What each symbol does to the items:
c: kad->taf, bem->kip, fub->vuv, vel->gup, lop->dof, gat->bib, gov->fos, pof->ref, bur->giv, fot->dul, sed->fum, lep->lun, dof->lop, giz->rul, rez->dun, miv->zev, tik->diz, vut->biv, lum->zib, fof->tal, fur->sen, nom->tav, tav->nom, vuv->fub, siv->fon, nus->tuf, tis->nev, zev->miv, riv->fiv, dat->val, luk->pil, duz->rer, par->suv, mek->zun, ved->dup, rul->giz, zem->dum, vek->tok, fum->sed, feb->tob, koz->zon, ruf->tif, san->mon, dum->zem, sos->lol, raz->voz, lat->zor, mol->lup, lol->sos, zul->fav, bib->gat, pif->gur, pil->luk, dul->fot, biv->vut, tal->fof, moz->sil, fav->zul, zib->lum, fos->gov, kop->bik, zuz->bos, vur->kog, fon->siv, rer->duz, diz->tik, fir->los, zon->koz, tif->ruf, sas->laf, kip->bem, tuf->nus, bos->zuz, res->fel, taf->kad, mul->luf, mav->piv, tez->vol, zun->mek, sil->moz, vol->tez, tok->vek, gur->pif, zok->sem, piv->mav, suv->par, ras->vuf, nal->vem, dup->ved, ref->pof, val->dat, lup->mol, luf->mul, sem->zok, nev->tis, tob->feb, fiv->riv, mar->zab, vuf->ras, zab->mar, bik->kop, lun->lep, gup->vel, fel->res, zor->lat, laf->sas, kog->vur, los->fir, sen->fur, dun->rez, voz->raz, vem->nal, giv->bur, mon->san
x: kad->giz, bem->fot, fub->fon, vel->lop, lop->vel, gat->fir, gov->sed, lek->nus, pof->voz, bur->vek, fot->bem, sed->gov, lep->riv, dof->gup, giz->kad, rez->koz, miv->nal, fuz->vuf, tik->zab, vut->dat, lum->fel, fof->feb, nom->sas, tav->laf, vuv->siv, siv->vuv, nus->lek, tis->mav, zev->vem, riv->lep, dat->vut, luk->zor, faf->sen, duz->zun, par->tif, mek->rer, ved->kop, rul->taf, vek->bur, fum->fos, feb->fof, koz->rez, ruf->suv, san->sil, dum->kem, sos->sem, raz->ref, kem->dum, lat->pil, mol->luf, lol->zok, zul->mup, bib->los, pif->vol, pil->lat, dul->kip, biv->val, tal->tob, moz->mon, zib->res, fos->fum, kop->ved, zuz->vur, vur->zuz, fon->fub, rer->mek, diz->mar, fir->gat, zon->dun, tif->par, sas->nom, kip->dul, bos->kog, res->zib, taf->rul, mul->lup, mav->tis, tez->gur, zun->duz, mup->zul, sil->san, vol->pif, tok->giv, gur->tez, zok->lol, piv->nev, suv->ruf, nal->miv, dup->bik, ref->raz, val->biv, lup->mul, luf->mol, sem->sos, nev->piv, tob->tal, fiv->lun, mar->diz, vuf->fuz, zab->tik, bik->dup, lun->fiv, gup->dof, fel->lum, zor->luk, laf->tav, kog->bos, los->bib, sen->faf, dun->zon, voz->pof, vem->zev, giv->tok, mon->moz
z: kad->zon, bem->gat, fub->feb, vel->vem, lop->zev, gat->bem, gov->dat, lek->luf, pof->tis, bur->moz, fot->fir, sed->vut, lep->kog, dof->miv, giz->dun, rez->rul, miv->dof, fuz->ved, tik->pil, vut->sed, lum->suv, fof->fon, fur->vol, nom->kem, vuv->tob, siv->tal, nus->mol, tis->pof, zev->lop, riv->bos, dat->gov, luk->diz, faf->gur, duz->zok, par->zib, mek->sos, ved->fuz, rul->rez, zem->laf, vek->mon, fum->biv, feb->fub, koz->taf, ruf->fel, san->tok, dum->sas, sos->mek, raz->piv, kem->nom, lat->zab, mol->nus, lol->zun, zul->ger, bib->kip, pil->tik, dul->los, biv->fum, tal->siv, moz->bur, ger->zul, zib->par, fos->val, kop->vuf, zuz->fiv, vur->lun, fon->fof, rer->sem, diz->luk, fir->fot, zon->kad, tif->res, sas->dum, kip->bib, tuf->lup, bos->riv, res->tif, taf->koz, mav->voz, tez->sen, zun->lol, sil->giv, vol->fur, tok->san, gur->faf, zok->duz, piv->raz, suv->lum, ras->bik, nal->gup, ref->nev, val->fos, lup->tuf, luf->lek, sem->rer, nev->ref, tob->vuv, fiv->zuz, mar->zor, vuf->kop, zab->lat, bik->ras, lun->vur, gup->nal, fel->ruf, zor->mar, laf->zem, kog->lep, los->dul, sen->tez, dun->giz, voz->mav, vem->vel, giv->sil, mon->vek
b: kad->raz, bem->ras, fub->san, vel->zok, lop->lol, gat->bik, gov->zor, lek->tif, pof->rul, bur->tal, sed->luk, lep->gur, dof->sos, giz->ref, rez->tis, miv->mek, fuz->dul, tik->biv, vut->diz, lum->lup, fof->giv, fur->zuz, nom->mup, vuv->mon, siv->moz, nus->par, tis->rez, zev->zun, riv->tez, dat->mar, luk->sed, faf->kog, duz->vem, par->nus, mek->miv, ved->los, rul->pof, vek->tob, fum->pil, feb->tok, koz->mav, san->fub, dum->ger, sos->dof, raz->kad, lat->fos, mol->zib, lol->lop, zul->sas, bib->kop, pif->lun, pil->fum, dul->fuz, biv->tik, tal->bur, moz->siv, fav->laf, ger->dum, zib->mol, fos->lat, kop->bib, zuz->fur, fon->sil, rer->nal, diz->vut, fir->dup, zon->piv, tif->lek, sas->zul, kip->vuf, tuf->suv, bos->sen, res->luf, taf->voz, mul->fel, mav->koz, tez->riv, zun->zev, mup->nom, sil->fon, vol->fiv, tok->feb, gur->lep, zok->vel, piv->zon, suv->tuf, ras->bem, nal->rer, dup->fir, ref->giz, val->zab, lup->lum, luf->res, sem->gup, nev->dun, tob->vek, fiv->vol, mar->dat, vuf->kip, zab->val, bik->gat, lun->pif, gup->sem, fel->mul, zor->gov, laf->fav, kog->faf, los->ved, sen->bos, dun->nev, voz->taf, vem->duz, giv->fof, mon->vuv
o: kad->lat, bem->zem, fub->riv, vel->nus, lop->lek, gat->laf, gov->voz, lek->lop, pof->sed, sed->pof, lep->fon, giz->pil, rez->diz, miv->mul, tik->dun, vut->tis, lum->rer, fof->kog, fur->vek, nom->los, tav->fir, vuv->fiv, siv->lun, nus->vel, tis->vut, zev->luf, riv->fub, dat->mav, luk->rul, faf->giv, duz->zib, par->zok, mek->fel, ved->mup, rul->luk, zem->bem, vek->fur, fum->ref, feb->bos, koz->mar, ruf->sos, san->tez, dum->kip, sos->ruf, raz->fos, kem->dul, lat->kad, mol->vem, lol->tif, zul->kop, bib->sas, pif->moz, pil->giz, dul->kem, biv->nev, tal->vur, moz->pif, fav->bik, ger->vuf, zib->duz, fos->raz, kop->zul, zuz->tob, vur->tal, fon->lep, rer->lum, diz->rez, fir->tav, zon->zab, tif->lol, sas->bib, kip->dum, tuf->gup, bos->feb, res->zun, taf->zor, mul->miv, mav->dat, tez->san, zun->res, mup->ved, sil->gur, vol->mon, tok->sen, gur->sil, zok->par, piv->val, suv->sem, nal->lup, ref->fum, val->piv, lup->nal, luf->zev, sem->suv, nev->biv, tob->zuz, fiv->vuv, mar->koz, vuf->ger, zab->zon, bik->fav, lun->siv, gup->tuf, fel->mek, zor->taf, laf->gat, kog->fof, los->nom, sen->tok, dun->tik, voz->gov, vem->mol, giv->faf, mon->vol
t: kad->fel, bem->tob, fub->bib, vel->vut, lop->dat, gat->vuv, gov->zev, lek->mav, pof->mol, fot->tal, sed->vem, lep->nom, dof->val, giz->lum, rez->par, miv->fos, fuz->giv, tik->sem, vut->vel, lum->giz, fof->dul, nom->lep, tav->lun, vuv->gat, siv->fir, nus->tis, tis->nus, zev->gov, riv->sas, dat->lop, luk->duz, duz->luk, par->rez, mek->lat, ved->sil, rul->zib, zem->zuz, vek->ras, fum->nal, feb->kip, koz->tif, ruf->zon, san->kop, dum->bos, sos->zab, raz->mul, kem->kog, lat->mek, mol->pof, lol->mar, zul->tez, bib->fub, pil->rer, dul->fof, biv->gup, tal->fot, moz->dup, fav->vol, ger->sen, zib->rul, fos->miv, kop->san, zuz->zem, fon->los, rer->pil, diz->zok, fir->siv, zon->ruf, tif->koz, sas->riv, kip->feb, tuf->nev, bos->dum, res->taf, taf->res, mul->raz, mav->lek, tez->zul, zun->zor, mup->gur, sil->ved, vol->fav, tok->vuf, gur->mup, zok->diz, suv->dun, ras->vek, nal->fum, dup->moz, ref->lup, val->dof, lup->ref, luf->voz, sem->tik, nev->tuf, tob->bem, fiv->laf, mar->lol, vuf->tok, zab->sos, bik->mon, lun->tav, gup->biv, fel->kad, zor->zun, laf->fiv, kog->kem, los->fon, sen->ger, dun->suv, voz->luf, vem->sed, giv->fuz, mon->bik
k: kad->lun, bem->sem, fub->luk, vel->vuf, lop->fuz, gat->rer, gov->sil, pof->tez, bur->val, fot->sos, sed->san, lep->taf, giz->fiv, rez->bos, miv->dup, fuz->lop, tik->tob, vut->tok, lum->laf, fof->mar, fur->nev, nom->res, tav->fel, vuv->pil, siv->lat, nus->ger, tis->sen, zev->ved, riv->rul, dat->giv, luk->fub, faf->mav, duz->bib, par->dum, mek->fir, ved->zev, rul->riv, zem->suv, vek->biv, fum->mon, feb->diz, koz->kog, san->sed, dum->par, sos->fot, raz->pif, kem->tif, lat->siv, mol->zul, lol->dul, zul->mol, bib->duz, pif->raz, pil->vuv, dul->lol, biv->vek, tal->zab, moz->fos, fav->lup, ger->nus, zib->sas, fos->moz, kop->vem, zuz->dun, vur->zon, fon->zor, rer->gat, diz->feb, fir->mek, zon->vur, tif->kem, sas->zib, kip->zok, bos->rez, res->nom, taf->lep, mav->faf, tez->pof, zun->los, mup->luf, sil->gov, vol->ref, tok->vut, gur->voz, zok->kip, suv->zem, ras->gup, nal->bik, dup->miv, ref->vol, val->bur, lup->fav, luf->mup, sem->bem, nev->fur, tob->tik, fiv->giz, mar->fof, vuf->vel, zab->tal, bik->nal, lun->kad, gup->ras, fel->tav, zor->fon, laf->lum, kog->koz, los->zun, sen->tis, dun->zuz, voz->gur, vem->kop, giv->dat, mon->fum

The rows follow the links: the fewer symbols apart two items are, the more alike their rows tend to be.

Each row is also shifted at random along 7 hidden directions that mean nothing.

Row, then item:
-12 6 -13 -5 -5 3 -9 4 -12 -2 5 4 -2 11 -2 -1 -18 9 8 13 1 12 4 -2 -26 18 18 -12 18 -1 -14 15 4 2 4 5 16 13 -22 4 8: tob
-5 15 18 9 -11 3 0 0 -5 4 2 12 10 10 3 14 -16 20 -7 -1 -2 -1 -13 7 -7 -4 -4 3 -6 -6 5 11 -5 -20 9 -4 14 12 -24 -1 2: vek
-15 -11 1 24 20 27 -22 -16 -6 -7 0 -8 -30 20 -6 2 11 -7 -9 -11 -8 17 -2 15 -18 1 -4 21 6 11 21 6 0 -3 -9 -8 2 27 2 -4 -6: zib
-12 -4 -24 -9 -35 13 -13 -8 -10 -3 -13 12 11 -9 3 -7 -8 3 -3 0 13 1 -11 4 11 -14 6 -5 -8 12 12 -12 4 9 -2 11 -26 -4 20 -7 0: bik
52 10 12 15 2 4 -3 4 -3 15 -5 3 9 -6 10 13 -8 7 -27 -11 -4 11 -13 12 6 -20 -29 16 -17 -4 4 3 4 -21 9 12 -1 8 -19 0 9: feb
27 1 1 -9 21 -22 -11 17 5 -14 22 -8 3 -14 4 -2 10 -10 9 -5 -11 -9 5 -27 14 17 -7 1 18 -12 -23 2 -20 11 -1 -20 11 -13 -2 15 6: koz
-22 -6 9 0 20 -13 22 5 -2 12 1 -6 -16 -1 5 -24 11 11 5 2 11 -10 1 -3 -2 -4 -9 -14 9 -10 -6 -3 20 6 -12 14 -1 -23 -2 8 -2: fir
27 13 7 23 -2 9 23 15 1 -1 -15 2 11 13 -3 3 -1 -1 -22 -8 1 1 -6 29 -8 -13 -26 16 -14 0 21 -15 5 -8 -4 8 1 1 7 -20 -11: tav
-7 14 3 4 15 0 4 -1 -6 11 20 -9 -8 3 4 13 -4 17 -15 -1 -6 -10 -23 2 13 6 -10 2 12 -8 -3 2 -7 1 0 -13 1 7 -3 1 5: suv
-16 7 15 15 16 16 -15 -11 12 15 -12 14 -26 6 7 10 19 -8 -9 -3 0 3 3 14 -4 -20 2 17 -15 -9 25 1 17 -28 -5 13 0 18 -12 -10 -12: nal
1 -4 -9 -1 10 -18 17 11 -7 17 -8 -17 10 9 2 1 6 -5 11 -8 -15 9 0 -8 -9 -2 -8 -3 -1 0 -11 -2 5 -3 3 6 3 4 -1 1 6: kem
3 14 14 13 -1 20 -35 -16 -7 -21 -4 22 12 23 2 5 1 -21 -1 6 -1 26 -2 -4 -28 -6 30 24 -7 10 10 13 -11 -20 5 15 5 33 -10 -24 7: gup
-19 -9 4 40 1 15 33 5 -1 5 -5 -22 1 34 -9 -12 8 2 -14 5 11 6 1 13 -35 -3 -20 7 -10 7 -11 -8 8 -9 -2 14 5 12 -2 -14 -8: lun
41 12 36 -8 -8 10 8 7 1 -16 -11 20 35 -1 -1 -12 -9 -7 -16 29 7 5 17 -3 -7 2 20 -3 -2 -11 7 1 -10 -8 5 18 7 2 2 -36 -6: miv
-8 -7 -20 -8 -14 -9 -20 -19 -17 -11 -8 11 -4 -1 9 5 -7 -3 27 -5 0 27 10 -21 4 -1 21 9 5 13 -7 -3 -8 8 15 -11 -4 8 3 3 -2: sen
-10 0 15 -4 -17 13 8 -14 4 0 -21 -1 -16 7 -12 8 -12 11 1 6 -5 2 -1 20 -18 8 11 -14 0 -2 18 12 -6 -5 -6 -10 12 11 -9 -4 0: kop
51 9 45 11 40 -9 1 14 7 13 19 6 -2 -2 8 4 16 3 -10 4 -18 -3 -2 -7 -10 -7 -21 12 -6 -26 -6 25 -9 -20 10 8 24 4 -40 -3 6: mar
-18 -6 21 -22 11 -9 13 -7 -5 25 -5 5 8 -10 2 -7 9 2 10 1 -11 3 7 -18 7 -11 15 -6 -9 0 -12 3 3 -9 8 19 -2 3 -1 2 10: lop
15 -11 1 2 -8 7 43 16 1 22 -19 -9 19 2 -16 -9 0 -12 -7 1 -11 -3 11 6 -3 -5 -8 -3 -17 0 -8 -6 8 2 1 20 -4 4 9 -31 -10: res
-2 -3 10 5 -9 10 19 -4 11 0 -16 -9 12 7 -11 -6 3 -6 -1 14 -4 -10 9 11 -14 5 4 -17 -13 1 4 6 -1 2 -2 13 0 6 9 -14 -2: zev
30 1 0 5 18 -6 -3 2 -3 1 -1 -16 -7 -5 -3 -1 10 -1 4 5 -14 -4 -15 7 -8 19 -26 -6 4 -13 12 -4 0 0 -14 -13 4 2 2 -1 -8: sas
-2 -19 -29 -10 15 -26 16 0 -17 18 -7 3 -6 -2 7 -14 24 -14 39 0 -10 35 18 -34 -18 2 10 3 7 -1 -32 -19 24 -3 10 32 0 12 -3 -11 -8: bos
4 -15 -5 8 15 -2 14 -5 3 9 9 -25 -17 1 -11 -3 14 -6 11 3 -4 -7 -2 -6 -11 30 -17 -13 10 -2 -13 -1 3 -1 -8 -9 1 6 -1 -4 -13: rul
13 7 -20 -28 -30 -1 8 -1 5 6 -1 -2 26 -20 -10 17 -19 13 9 10 3 -11 -5 -5 26 0 17 -14 -5 5 -5 2 -7 18 6 -2 -24 -11 20 1 16: vel
1 -3 10 0 0 10 19 0 6 8 1 -8 -13 -3 -12 -1 5 3 6 15 -4 -13 7 3 -9 23 -2 -23 -11 -11 -2 11 -5 -5 -3 1 9 0 -6 -1 -11: sed
-28 2 -2 19 6 7 -26 -9 8 -23 5 0 -22 5 -1 -3 2 5 -8 -8 23 -5 -4 18 -3 -21 -11 14 -1 4 9 -2 -1 6 -4 -14 -3 -8 1 22 2: moz
-15 -17 -30 2 19 -3 -15 8 -1 -2 6 -21 5 10 -2 -7 27 -23 24 -4 -1 12 5 -15 -23 -18 12 7 -5 19 -16 0 4 8 -3 30 -17 6 10 2 16: lol
-2 6 -2 0 10 -9 26 14 -7 32 14 -12 7 2 -7 1 13 7 2 15 -3 -10 -10 -1 -10 11 -5 -18 5 -12 -21 6 14 -5 0 24 -9 4 -7 -9 0: sem
10 15 -2 3 -4 -1 11 13 -10 23 -16 11 13 -2 3 21 -10 2 -18 -10 -10 7 -15 11 4 -14 -7 17 -15 -4 9 -18 11 -13 5 18 -1 12 -4 -21 2: zem
-34 8 -11 3 14 19 -11 -3 15 7 10 -14 -37 0 -10 35 -24 19 -7 -17 4 -18 -15 17 20 3 4 -1 12 10 -1 22 5 6 3 -32 0 3 -13 31 17: diz
-11 -19 -13 -18 6 -19 6 -2 -18 -1 -8 -6 -6 -7 -2 -29 16 -16 19 -2 -2 12 13 -21 4 -2 1 -7 15 6 -6 -14 10 22 -14 3 -9 -12 16 12 1: nom
0 17 -24 0 -24 -4 -11 -3 -3 -18 3 5 21 11 -3 9 -13 -6 17 4 -5 7 0 -8 -12 11 17 3 -3 7 -9 -5 -13 -2 8 -13 7 13 3 -8 -8: fur
20 5 33 17 29 -14 26 15 5 15 14 5 15 7 10 -5 6 4 -13 3 -9 6 0 -6 -3 0 -23 12 0 -25 -10 -4 -1 -20 12 17 19 1 -20 -22 -5: zon

From each start, follow one symbol. Which item do you reach?
Answers are names.
start 4 15 -1 -5 6 -10 1 4 -8 12 12 3 4 -5 8 2 -4 18 -15 2 -3 -3 -21 6 10 -7 -12 -1 2 -10 2 3 3 1 1 4 -4 -8 -10 9 17
t: tob
start 6 -1 1 -8 -10 4 16 4 -16 18 -18 6 13 1 -1 9 -27 5 -7 -8 -10 16 -4 -3 8 6 7 -5 -3 7 -2 -2 7 2 4 2 7 10 7 -9 8
t: bos
start 13 2 0 -13 2 -18 -3 4 4 -10 18 -11 12 -7 1 15 0 0 11 -1 -12 -25 -6 -1 19 10 -3 -14 1 -10 -1 7 -21 14 -3 -27 -7 -13 9 13 11
x: nus
start -18 4 -29 6 -23 8 -21 -12 -1 -19 1 -5 -5 10 -6 4 3 -3 9 3 2 -3 -11 10 -5 8 3 -1 6 15 14 -6 -11 12 -10 -22 -10 10 11 0 -6
o: bik
start 12 -14 0 -21 -19 6 -7 -11 -8 3 -16 23 8 -21 3 -2 3 -7 4 3 6 10 12 -11 30 -14 21 -4 -6 7 13 -13 11 5 -1 24 -25 -2 21 -13 5
o: mol
start 37 -2 2 6 4 7 -16 -4 -17 -12 -6 -3 7 1 0 -18 8 -12 9 8 -5 22 -6 -1 -29 6 6 1 7 5 8 6 0 -1 -13 18 1 16 -4 -18 0
z: kip
start -35 -7 -18 -15 -6 -10 11 -12 0 8 4 -9 -11 -2 -7 14 -8 6 23 -1 0 -14 6 -14 15 26 17 -23 6 6 -23 5 -7 16 12 -20 3 2 1 23 -1
c: nev
start -7 -5 10 23 3 11 -3 -19 0 5 -4 2 -26 8 1 2 13 11 0 8 2 3 2 16 -17 -10 -19 2 -11 -4 13 14 6 -16 3 -1 12 8 -13 10 -10
o: tez
start -15 -8 -1 -12 6 -23 25 -1 -12 30 11 10 2 -17 9 1 20 4 13 4 -4 -6 2 -20 20 2 1 -1 -4 -15 -27 -16 9 -8 18 12 -7 -6 -3 -2 -6
c: tis
start -4 1 5 -13 17 -7 24 10 15 2 8 -3 -3 -2 0 -13 10 3 -4 6 12 -17 0 -1 6 8 -7 -17 11 -15 -5 2 9 10 -7 6 1 -24 8 4 3
b: miv
start -22 -2 -45 11 -20 21 -14 0 -2 0 -7 -9 -3 18 -3 -2 3 -1 0 -5 14 -2 -12 16 -19 -16 -6 5 -9 22 5 -6 19 10 -17 18 -29 4 21 2 0
t: vuv
start -6 13 -6 5 5 -3 -18 -3 9 3 15 6 -9 -7 2 17 9 8 7 2 -1 -16 -9 -1 2 3 0 4 -6 -3 -3 6 -1 -10 1 -3 1 6 -12 10 0
z: fum
start 3 -12 -19 19 -2 22 -7 8 4 -4 -7 -19 1 3 -13 -4 7 -22 -3 3 6 8 10 14 -23 -11 -3 3 -11 18 -2 6 3 4 -8 20 -13 7 10 -4 0
x: luk
start 26 12 8 7 -4 -1 -40 -10 -2 -27 16 3 2 -8 5 -1 7 -6 -8 4 -4 -7 -8 0 8 4 0 7 8 -7 24 -2 -20 -1 -14 -31 -5 -3 10 -4 -11
b: lum
